[[  5  -7 -41   7   3 -13 -38  -6   4  14  31   0  -2   0  -6 -11]
 [-20   5 -10 -26 -16  30  -3  16   2  20   5 -13   2 -14  11 -16]
 [ -3  -1 -21   5   1 -10 -24   1  11  -2  20  -6 -14  -7   4 -10]]
->
[[-20   5 -10 -26 -16  30  -3  16   2  20   5 -13   2 -14  11 -16]]

[[-20 -25 -30  -9 -34   5   5  28 -11   2  23 -15  12 -21 -18]
 [-39  33   3  -7  41  -9   5 -21  20  -7 -33  -2 -12 -22 -19]
 [ 26  -2  41  34  18 -19 -44 -19   4 -28  -4  -1  -9  34  35]]
->
[[-39  33   3  -7  41  -9   5 -21  20  -7 -33  -2 -12 -22 -19]]

[[ 47  26  26]
 [ -3 -13 -13]
 [ 49   4   4]
 [-18  -5  -5]
 [-16   0   0]
 [-16  -8  -8]]
->
[[ -3 -13 -13]
 [-18  -5  -5]
 [-16  -8  -8]]

[[ 12   0  -4  31   7]
 [ 34  20  -8  -2   7]
 [  9  12  24   4 -10]
 [-20  11 -49  13  21]]
->
[[ 34  20  -8  -2   7]
 [-20  11 -49  13  21]]

[[-13  -1  -8 -23  -4  -3  -6]
 [  3 -15  -5 -40 -19   0 -41]
 [ 24   0  29   5 -13 -12  36]
 [ 32 -15  22 -28  -8 -29  -9]
 [-16 -35 -39  12  33  34 -17]
 [  9 -42   1  14  26  41  -9]]
->
[[  3 -15  -5 -40 -19   0 -41]
 [ 32 -15  22 -28  -8 -29  -9]
 [  9 -42   1  14  26  41  -9]]

[[  7  -9 -10 -14]
 [-41  -6  35  21]
 [  1 -50 -19 -34]
 [  9  -4  -8  21]
 [  4  -9 -15 -24]
 [  8  -9 -22 -57]
 [ -3 -27 -25 -28]
 [  2 -14 -13 -21]]
->
[[-41  -6  35  21]
 [  9  -4  -8  21]
 [  8  -9 -22 -57]
 [  2 -14 -13 -21]]
---
[[-41  -4 -46   6   5  -2 -20   1 -13]
 [ 22  28  23  -1 -22 -10  -3  -7   0]
 [ 11  23  21 -11 -15 -20 -13  11  18]
 [ 11  19  20  -9  -9 -16 -10   9  16]
 [-37  -3 -46   5   6   1 -21  -2 -11]
 [ 14  21  21 -12 -11 -18  -9   8  12]
 [-31  -7 -44  25  13  20 -19  14 -13]
 [  0 -25  30  16  12  27  -6   1  -2]
 [ 15  23  15   9 -11 -16 -20   0   1]
 [-29  -7 -43  26   9  19 -20  11 -10]]
->
[[-41  22  11  11 -37  14 -31   0  15 -29]
 [ -4  28  23  19  -3  21  -7 -25  23  -7]
 [-46  23  21  20 -46  21 -44  30  15 -43]
 [  6  -1 -11  -9   5 -12  25  16   9  26]
 [  5 -22 -15  -9   6 -11  13  12 -11   9]
 [ -2 -10 -20 -16   1 -18  20  27 -16  19]
 [-20  -3 -13 -10 -21  -9 -19  -6 -20 -20]
 [  1  -7  11   9  -2   8  14   1   0  11]
 [-13   0  18  16 -11  12 -13  -2   1 -10]]

[[ -6  16]
 [-18  -3]
 [ 14  24]
 [-48  -2]
 [-36 -29]]
->
[[ -6 -18  14 -48 -36]
 [ 16  -3  24  -2 -29]]

[[  9 -23  11 -44  18 -22  -1]
 [ 23 -17   0  -9 -21   0   9]
 [ 21 -20   6   0 -27  19  13]
 [ 19 -19   1   2 -29  23   7]
 [ -3   5   2 -20  33 -28  -4]
 [ 17 -33  15 -45   3 -12   6]]
->
[[  9  23  21  19  -3  17]
 [-23 -17 -20 -19   5 -33]
 [ 11   0   6   1   2  15]
 [-44  -9   0   2 -20 -45]
 [ 18 -21 -27 -29  33   3]
 [-22   0  19  23 -28 -12]
 [ -1   9  13   7  -4   6]]

[[ 24  20  -3  -7  10]
 [-18 -25 -32 -10 -12]
 [ 11 -10  39  41   5]
 [-21   9  24 -26 -33]
 [-25  24  10  -1  -6]
 [  8  -5   3 -20  -8]
 [ 20  21   3 -43   7]
 [  6   9  22 -26  13]
 [ 11  14  10 -10  -1]
 [  5   5 -21  14  20]]
->
[[ 24 -18  11 -21 -25   8  20   6  11   5]
 [ 20 -25 -10   9  24  -5  21   9  14   5]
 [ -3 -32  39  24  10   3   3  22  10 -21]
 [ -7 -10  41 -26  -1 -20 -43 -26 -10  14]
 [ 10 -12   5 -33  -6  -8   7  13  -1  20]]

[[ 11  39   0  47 -14]
 [ -7   0   0 -14 -20]
 [  4  56 -56   0   3]
 [  0 -20   6   0 -24]
 [-25  -8  26   7   6]
 [ 20  19   1   0   4]
 [ 42 -11   6  13  -4]]
->
[[ 11  -7   4   0 -25  20  42]
 [ 39   0  56 -20  -8  19 -11]
 [  0   0 -56   6  26   1   6]
 [ 47 -14   0   0   7   0  13]
 [-14 -20   3 -24   6   4  -4]]

[[ 14  29  11 -24   7  13  25 -21  14 -22  12  -8   1  31]
 [-27 -24 -25  27   2  -4 -12   6  -5  17  -1  -6 -17 -23]
 [ 22  32  18 -29   8  13  24 -14  14 -24  13  -3   8  33]
 [-18  29 -20   6  26  24  22  18  24   5  24   9   7  26]
 [-24  -1 -18  -8  18  21  19 -27  18 -17  21 -33 -43   0]
 [ 30  -5  26   4 -18 -22 -22  30 -21  19 -23  32  39  -3]]
->
[[ 14 -27  22 -18 -24  30]
 [ 29 -24  32  29  -1  -5]
 [ 11 -25  18 -20 -18  26]
 [-24  27 -29   6  -8   4]
 [  7   2   8  26  18 -18]
 [ 13  -4  13  24  21 -22]
 [ 25 -12  24  22  19 -22]
 [-21   6 -14  18 -27  30]
 [ 14  -5  14  24  18 -21]
 [-22  17 -24   5 -17  19]
 [ 12  -1  13  24  21 -23]
 [ -8  -6  -3   9 -33  32]
 [  1 -17   8   7 -43  39]
 [ 31 -23  33  26   0  -3]]

[[-33  -3  32   1]
 [ 33   0  26 -32]
 [ -4   4   8  56]
 [-39   6  -1  32]
 [ 38   2  29 -26]
 [-43   4   5  20]
 [ -1  -2 -42 -21]
 [  1  -2 -41 -19]
 [ 37   1  33 -25]]
->
[[-33  33  -4 -39  38 -43  -1   1  37]
 [ -3   0   4   6   2   4  -2  -2   1]
 [ 32  26   8  -1  29   5 -42 -41  33]
 [  1 -32  56  32 -26  20 -21 -19 -25]]

[[ 20 -26]
 [ 29 -23]
 [  0  46]
 [ 46 -27]
 [-19  38]
 [  0  42]
 [ -1   0]
 [  0   8]
 [-40 -27]
 [ 43  -5]
 [-19  42]]
->
[[ 20  29   0  46 -19   0  -1   0 -40  43 -19]
 [-26 -23  46 -27  38  42   0   8 -27  -5  42]]

[[-11  28  45   6 -30  -2  12 -33]
 [-11  29  55  -1 -21  19  -4  -4]
 [-41  16  19   8  11  30 -24 -12]
 [ 28 -11   3  34  -1  10  19  -3]
 [ 10  -8  -7  29  -4  20  28  12]
 [ 40   2  -2  13  -5  28  38 -29]
 [ 13   9   0 -16  20  38  -8 -27]
 [ -4  20  43   1 -18  14   0   8]
 [-33  11  41  41 -24  10   7  25]]
->
[[-11 -11 -41  28  10  40  13  -4 -33]
 [ 28  29  16 -11  -8   2   9  20  11]
 [ 45  55  19   3  -7  -2   0  43  41]
 [  6  -1   8  34  29  13 -16   1  41]
 [-30 -21  11  -1  -4  -5  20 -18 -24]
 [ -2  19  30  10  20  28  38  14  10]
 [ 12  -4 -24  19  28  38  -8   0   7]
 [-33  -4 -12  -3  12 -29 -27   8  25]]
